Rows, each with roughly how far along a hidden order it lies (0 to 12)
In the rows, 100 means zero.
[89, 129, 100, 113, 95, 111, 115, 79, 93, 92, 94, 123, 108, 134, 146, 109, 79, 102, 97, 94, 98, 95, 93, 130, 113, 87, 101, 105, 102, 82, 117, 101, 117, 100, 92, 75, 107, 118, 109, 69, 101, 92, 108, 106, 83, 108, 110, 97, 77, 118, 93, 88, 107, 99, 96, 81, 105, 111, 107, 78, 105, 106, 83, 89, 72, 113, 129, 96, 69, 95, 121, 76, 110, 104, 77, 101, 104, 82, 100, 40, 57, 85, 100, 93, 57, 99, 67, 124, 97, 81, 112, 124, 115, 105, 138, 69, 122, 57, 85, 127, 73, 121, 110, 102, 101, 102, 107, 120, 92, 99, 104, 94, 111, 82, 103, 111, 92, 96, 94, 83, 107, 121] | 8
[133, 150, 105, 121, 55, 91, 89, 78, 86, 106, 80, 117, 107, 132, 99, 72, 127, 138, 94, 80, 98, 106, 78, 109, 151, 91, 96, 101, 80, 110, 115, 103, 83, 109, 107, 120, 82, 152, 104, 109, 117, 98, 64, 112, 101, 95, 93, 92, 121, 106, 110, 98, 113, 93, 94, 81, 117, 110, 108, 94, 104, 102, 89, 87, 86, 109, 109, 100, 97, 101, 59, 113, 113, 73, 118, 101, 117, 89, 95, 77, 58, 108, 113, 102, 60, 103, 83, 78, 96, 101, 115, 55, 124, 95, 113, 122, 117, 46, 39, 112, 83, 140, 110, 96, 98, 115, 123, 95, 136, 96, 104, 95, 114, 51, 92, 110, 115, 112, 61, 95, 73, 106] | 7
[53, 66, 107, 56, 136, 115, 123, 121, 129, 76, 109, 83, 73, 84, 116, 130, 71, 71, 95, 122, 105, 130, 134, 111, 36, 105, 112, 108, 109, 86, 89, 91, 129, 88, 83, 63, 114, 12, 77, 71, 85, 68, 122, 84, 70, 107, 115, 93, 71, 109, 99, 94, 102, 102, 102, 118, 63, 93, 92, 94, 83, 103, 106, 113, 89, 84, 98, 92, 87, 102, 140, 70, 102, 134, 88, 97, 86, 111, 95, 100, 180, 87, 76, 83, 134, 98, 87, 124, 96, 81, 75, 146, 73, 111, 103, 56, 99, 123, 127, 49, 104, 57, 86, 116, 111, 100, 61, 133, 64, 109, 95, 97, 83, 142, 114, 95, 100, 94, 103, 119, 141, 95] | 0
[140, 106, 115, 125, 80, 101, 56, 90, 101, 111, 91, 68, 113, 127, 92, 73, 107, 109, 111, 91, 102, 75, 98, 89, 135, 104, 102, 96, 99, 110, 108, 95, 77, 109, 88, 155, 82, 173, 107, 155, 105, 85, 90, 101, 112, 95, 81, 96, 124, 103, 112, 101, 101, 95, 109, 116, 125, 97, 99, 108, 115, 93, 93, 91, 91, 107, 54, 89, 91, 101, 61, 138, 115, 108, 100, 97, 112, 108, 85, 131, 86, 109, 90, 103, 29, 88, 154, 37, 101, 113, 79, 107, 83, 97, 89, 119, 75, 90, 78, 95, 120, 91, 91, 100, 92, 111, 96, 87, 124, 96, 101, 96, 110, 78, 95, 96, 99, 105, 75, 131, 111, 89] | 8
[137, 104, 117, 125, 87, 110, 60, 83, 84, 112, 98, 90, 131, 136, 104, 77, 96, 104, 121, 83, 98, 69, 92, 91, 161, 103, 97, 94, 106, 85, 117, 99, 80, 107, 89, 172, 94, 200, 119, 133, 102, 99, 104, 99, 123, 99, 89, 111, 117, 99, 102, 96, 100, 105, 110, 105, 132, 92, 101, 100, 123, 91, 87, 79, 86, 123, 61, 89, 87, 96, 79, 135, 108, 114, 85, 99, 102, 99, 86, 120, 52, 100, 97, 107, 23, 80, 176, 40, 105, 115, 91, 123, 84, 98, 97, 133, 82, 78, 114, 150, 112, 108, 97, 94, 89, 102, 104, 83, 127, 90, 101, 99, 125, 71, 93, 99, 89, 99, 98, 119, 128, 99] | 12
[123, 129, 114, 125, 58, 93, 69, 91, 97, 98, 78, 90, 85, 132, 103, 57, 120, 130, 85, 85, 105, 108, 91, 104, 108, 91, 105, 102, 84, 130, 112, 94, 85, 110, 99, 118, 69, 144, 101, 140, 109, 81, 61, 107, 85, 91, 82, 81, 121, 118, 122, 100, 115, 79, 93, 100, 107, 115, 102, 106, 105, 100, 91, 93, 83, 95, 82, 95, 81, 110, 38, 121, 120, 83, 118, 95, 123, 109, 91, 95, 86, 114, 102, 97, 51, 100, 86, 53, 90, 99, 90, 58, 107, 96, 107, 100, 100, 75, 62, 62, 105, 115, 92, 102, 98, 124, 107, 108, 124, 100, 103, 93, 106, 74, 98, 104, 116, 122, 47, 116, 73, 89] | 4
[130, 113, 105, 116, 80, 95, 74, 91, 87, 110, 90, 94, 109, 118, 92, 74, 109, 125, 104, 84, 103, 98, 92, 97, 144, 101, 97, 97, 94, 104, 107, 99, 86, 111, 101, 133, 82, 154, 108, 124, 106, 100, 89, 105, 108, 93, 88, 98, 123, 102, 110, 98, 101, 95, 101, 98, 114, 103, 102, 103, 107, 98, 96, 91, 98, 108, 85, 100, 101, 102, 67, 119, 108, 91, 108, 99, 112, 100, 96, 111, 86, 105, 105, 103, 56, 97, 117, 71, 101, 105, 99, 76, 107, 95, 103, 112, 99, 85, 79, 106, 105, 112, 100, 97, 94, 108, 112, 89, 129, 96, 101, 97, 111, 70, 95, 105, 108, 108, 88, 106, 93, 94] | 8
[99, 101, 116, 79, 88, 93, 86, 117, 110, 101, 96, 81, 80, 103, 85, 84, 118, 107, 91, 101, 103, 118, 113, 98, 77, 101, 111, 102, 91, 129, 97, 91, 101, 105, 104, 95, 92, 91, 86, 113, 106, 84, 82, 103, 86, 93, 92, 82, 115, 95, 115, 105, 108, 92, 103, 114, 91, 104, 95, 117, 94, 95, 108, 112, 101, 82, 82, 99, 94, 112, 67, 114, 99, 98, 123, 96, 108, 116, 93, 130, 123, 105, 99, 98, 125, 105, 98, 86, 96, 107, 77, 75, 94, 99, 84, 124, 99, 113, 74, 55, 110, 96, 98, 105, 106, 116, 96, 101, 106, 108, 95, 96, 95, 114, 100, 98, 120, 116, 65, 120, 92, 86] | 2
[106, 122, 114, 81, 78, 91, 89, 115, 109, 104, 90, 91, 81, 115, 95, 83, 123, 120, 88, 99, 102, 121, 106, 107, 89, 98, 111, 105, 87, 135, 100, 93, 100, 108, 105, 89, 89, 109, 87, 120, 110, 82, 70, 107, 79, 93, 95, 86, 107, 99, 116, 103, 112, 90, 99, 103, 98, 109, 97, 112, 96, 97, 104, 111, 94, 85, 91, 99, 88, 111, 66, 109, 105, 92, 122, 97, 114, 110, 93, 114, 115, 106, 103, 98, 114, 107, 77, 96, 93, 103, 87, 66, 102, 99, 94, 117, 106, 105, 57, 61, 101, 106, 101, 105, 107, 119, 103, 106, 109, 108, 97, 95, 97, 102, 101, 101, 121, 118, 62, 109, 83, 91] | 3

New part:
[107, 100, 96, 90, 125, 90, 102, 101, 110, 100, 104, 92, 95, 105, 99, 99, 84, 110, 105, 119] | 11
[100, 99, 103, 93, 101, 101, 97, 99, 98, 97, 101, 90, 104, 95, 99, 104, 108, 94, 99, 110] | 12
[94, 99, 95, 103, 117, 92, 103, 101, 140, 100, 129, 136, 111, 120, 117, 119, 167, 132, 107, 113] | 6
[90, 100, 106, 119, 71, 113, 97, 99, 95, 99, 96, 96, 106, 87, 103, 102, 172, 125, 106, 108] | 10
[101, 100, 95, 92, 117, 96, 107, 101, 118, 99, 107, 97, 96, 105, 103, 97, 150, 128, 107, 117] | 10
[85, 95, 99, 71, 101, 86, 98, 99, 151, 94, 123, 116, 121, 103, 108, 123, 200, 128, 107, 98] | 6
[96, 100, 99, 106, 95, 102, 101, 101, 131, 110, 122, 139, 113, 117, 115, 123, 159, 129, 108, 115] | 4
[112, 99, 84, 65, 168, 72, 109, 104, 130, 100, 121, 100, 88, 142, 114, 116, 119, 134, 106, 133] | 8
[91, 98, 110, 101, 72, 137, 103, 107, 120, 105, 117, 118, 122, 102, 102, 134, 173, 122, 104, 103] | 2
[98, 101, 105, 121, 71, 117, 98, 99, 89, 110, 113, 138, 116, 112, 107, 128, 140, 125, 106, 114] | 5
[85, 100, 115, 139, 77, 150, 102, 106, 119, 108, 109, 133, 127, 91, 105, 133, 180, 123, 107, 96] | 1
[101, 103, 103, 164, 130, 138, 113, 111, 114, 112, 107, 147, 114, 118, 114, 127, 120, 130, 108, 118] | 1
[98, 101, 100, 111, 86, 106, 106, 110, 136, 109, 123, 140, 114, 117, 113, 129, 146, 126, 106, 112] | 3
[104, 100, 100, 108, 100, 103, 102, 101, 95, 109, 119, 135, 113, 118, 109, 124, 133, 127, 107, 119] | 5
[108, 99, 101, 87, 108, 95, 99, 99, 74, 97, 98, 91, 101, 99, 100, 136, 133, 124, 102, 116] | 8
[98, 100, 100, 107, 98, 99, 101, 101, 112, 100, 100, 103, 102, 116, 114, 120, 158, 127, 107, 114] | 8
[103, 100, 108, 156, 144, 122, 113, 112, 128, 110, 118, 135, 112, 122, 112, 127, 135, 126, 107, 115] | 0
[109, 105, 98, 121, 106, 109, 104, 102, 69, 105, 87, 118, 92, 111, 104, 115, 64, 122, 107, 127] | 10
[104, 99, 93, 130, 170, 110, 113, 111, 155, 107, 130, 126, 107, 125, 111, 121, 145, 125, 106, 117] | 0
[101, 102, 100, 114, 91, 107, 102, 100, 91, 103, 95, 111, 99, 101, 104, 99, 82, 100, 100, 116] | 12
[101, 102, 100, 122, 141, 124, 113, 112, 131, 111, 115, 142, 112, 121, 114, 148, 133, 126, 107, 117] | 1
[87, 99, 110, 114, 53, 110, 92, 96, 92, 99, 94, 94, 113, 76, 97, 135, 178, 123, 105, 98] | 9
[96, 101, 98, 153, 148, 124, 112, 112, 151, 109, 124, 139, 113, 120, 117, 121, 160, 127, 108, 114] | 0
[96, 98, 99, 79, 107, 92, 97, 99, 121, 96, 132, 114, 113, 113, 107, 126, 174, 127, 106, 110] | 6
[106, 102, 97, 106, 111, 100, 103, 102, 95, 103, 98, 111, 95, 109, 103, 111, 113, 126, 107, 123] | 9
[113, 98, 89, 60, 156, 74, 104, 108, 157, 105, 137, 125, 105, 135, 108, 126, 135, 126, 104, 126] | 4
[101, 103, 105, 132, 75, 118, 100, 101, 68, 107, 86, 116, 101, 99, 102, 103, 78, 97, 102, 115] | 12
[84, 97, 107, 124, 105, 127, 103, 108, 161, 105, 128, 124, 126, 91, 109, 130, 200, 123, 107, 99] | 1
[98, 101, 103, 122, 84, 131, 109, 110, 122, 111, 114, 138, 115, 114, 110, 128, 141, 124, 106, 111] | 2
[111, 106, 97, 168, 151, 138, 120, 115, 107, 117, 102, 162, 103, 136, 121, 122, 77, 127, 110, 131] | 1
[91, 102, 102, 134, 76, 116, 111, 111, 147, 111, 112, 152, 115, 112, 118, 124, 156, 127, 110, 113] | 3
[95, 103, 103, 131, 84, 115, 101, 106, 120, 112, 110, 151, 115, 118, 112, 126, 132, 126, 107, 114] | 4
[96, 99, 96, 87, 105, 93, 101, 102, 162, 107, 129, 133, 112, 118, 114, 119, 164, 126, 109, 111] | 4
[106, 103, 95, 111, 121, 101, 107, 106, 126, 113, 114, 150, 104, 134, 119, 121, 99, 130, 115, 126] | 4
[101, 102, 103, 124, 89, 111, 102, 100, 85, 102, 87, 109, 99, 101, 105, 126, 129, 122, 108, 117] | 9
[96, 101, 106, 124, 112, 138, 109, 109, 119, 110, 110, 138, 121, 110, 111, 128, 159, 118, 107, 111] | 1
[106, 98, 99, 70, 122, 85, 96, 99, 100, 96, 117, 117, 113, 117, 98, 130, 153, 116, 100, 113] | 6
[130, 105, 79, 86, 190, 75, 117, 106, 119, 115, 122, 156, 88, 163, 121, 113, 46, 129, 109, 149] | 4
[101, 102, 101, 116, 92, 107, 102, 100, 92, 103, 93, 105, 99, 103, 110, 124, 133, 125, 106, 115] | 8
[94, 100, 111, 164, 125, 131, 109, 109, 138, 108, 118, 134, 116, 112, 111, 128, 156, 124, 107, 108] | 0
[110, 98, 88, 71, 145, 78, 111, 112, 159, 107, 136, 127, 106, 132, 112, 117, 140, 127, 106, 122] | 3
[92, 100, 104, 117, 75, 111, 98, 100, 107, 100, 99, 135, 119, 111, 113, 128, 165, 127, 107, 105] | 6
[102, 100, 96, 99, 109, 97, 100, 101, 115, 99, 102, 103, 97, 102, 102, 98, 122, 128, 107, 118] | 10
[108, 101, 94, 99, 126, 103, 105, 102, 93, 101, 108, 104, 93, 116, 103, 92, 65, 100, 104, 128] | 12
[112, 101, 86, 62, 163, 78, 111, 105, 134, 109, 135, 140, 100, 146, 120, 114, 110, 131, 108, 135] | 5
[91, 101, 108, 177, 112, 136, 110, 110, 158, 111, 113, 142, 119, 111, 113, 123, 154, 124, 108, 114] | 0
[102, 99, 91, 90, 128, 88, 104, 102, 129, 99, 110, 100, 95, 110, 113, 118, 151, 128, 106, 121] | 9
[101, 102, 100, 117, 97, 109, 102, 102, 93, 104, 94, 137, 110, 121, 116, 125, 127, 126, 107, 119] | 7
[97, 101, 99, 106, 96, 106, 102, 103, 110, 104, 99, 109, 100, 102, 107, 105, 148, 125, 109, 114] | 10
[96, 104, 105, 142, 73, 126, 101, 100, 81, 106, 81, 117, 103, 110, 116, 127, 129, 125, 109, 115] | 8
[112, 103, 91, 105, 123, 99, 109, 104, 96, 105, 97, 120, 88, 120, 108, 93, 46, 102, 106, 128] | 12
[94, 99, 103, 146, 143, 117, 110, 110, 177, 105, 130, 131, 115, 112, 112, 124, 177, 126, 107, 112] | 0
[98, 104, 105, 139, 73, 124, 100, 101, 59, 113, 100, 147, 113, 117, 111, 130, 124, 128, 107, 120] | 5
[100, 101, 102, 116, 89, 107, 101, 100, 89, 102, 94, 110, 101, 100, 103, 102, 140, 125, 107, 114] | 10
[100, 104, 103, 128, 77, 121, 101, 100, 78, 105, 86, 114, 101, 103, 113, 126, 124, 125, 108, 118] | 8
[96, 101, 101, 104, 91, 103, 99, 100, 109, 100, 107, 140, 115, 116, 112, 127, 157, 127, 108, 111] | 6
[107, 102, 96, 110, 119, 101, 104, 102, 100, 103, 95, 106, 94, 111, 103, 100, 71, 100, 102, 124] | 12
[98, 99, 95, 84, 110, 93, 101, 101, 121, 99, 111, 94, 99, 103, 104, 116, 166, 128, 106, 115] | 9
[86, 101, 114, 135, 34, 128, 93, 97, 84, 101, 85, 107, 111, 75, 101, 129, 181, 120, 107, 100] | 9
[130, 112, 92, 160, 127, 127, 116, 107, 12, 118, 63, 150, 77, 146, 113, 124, 0, 127, 109, 155] | 9
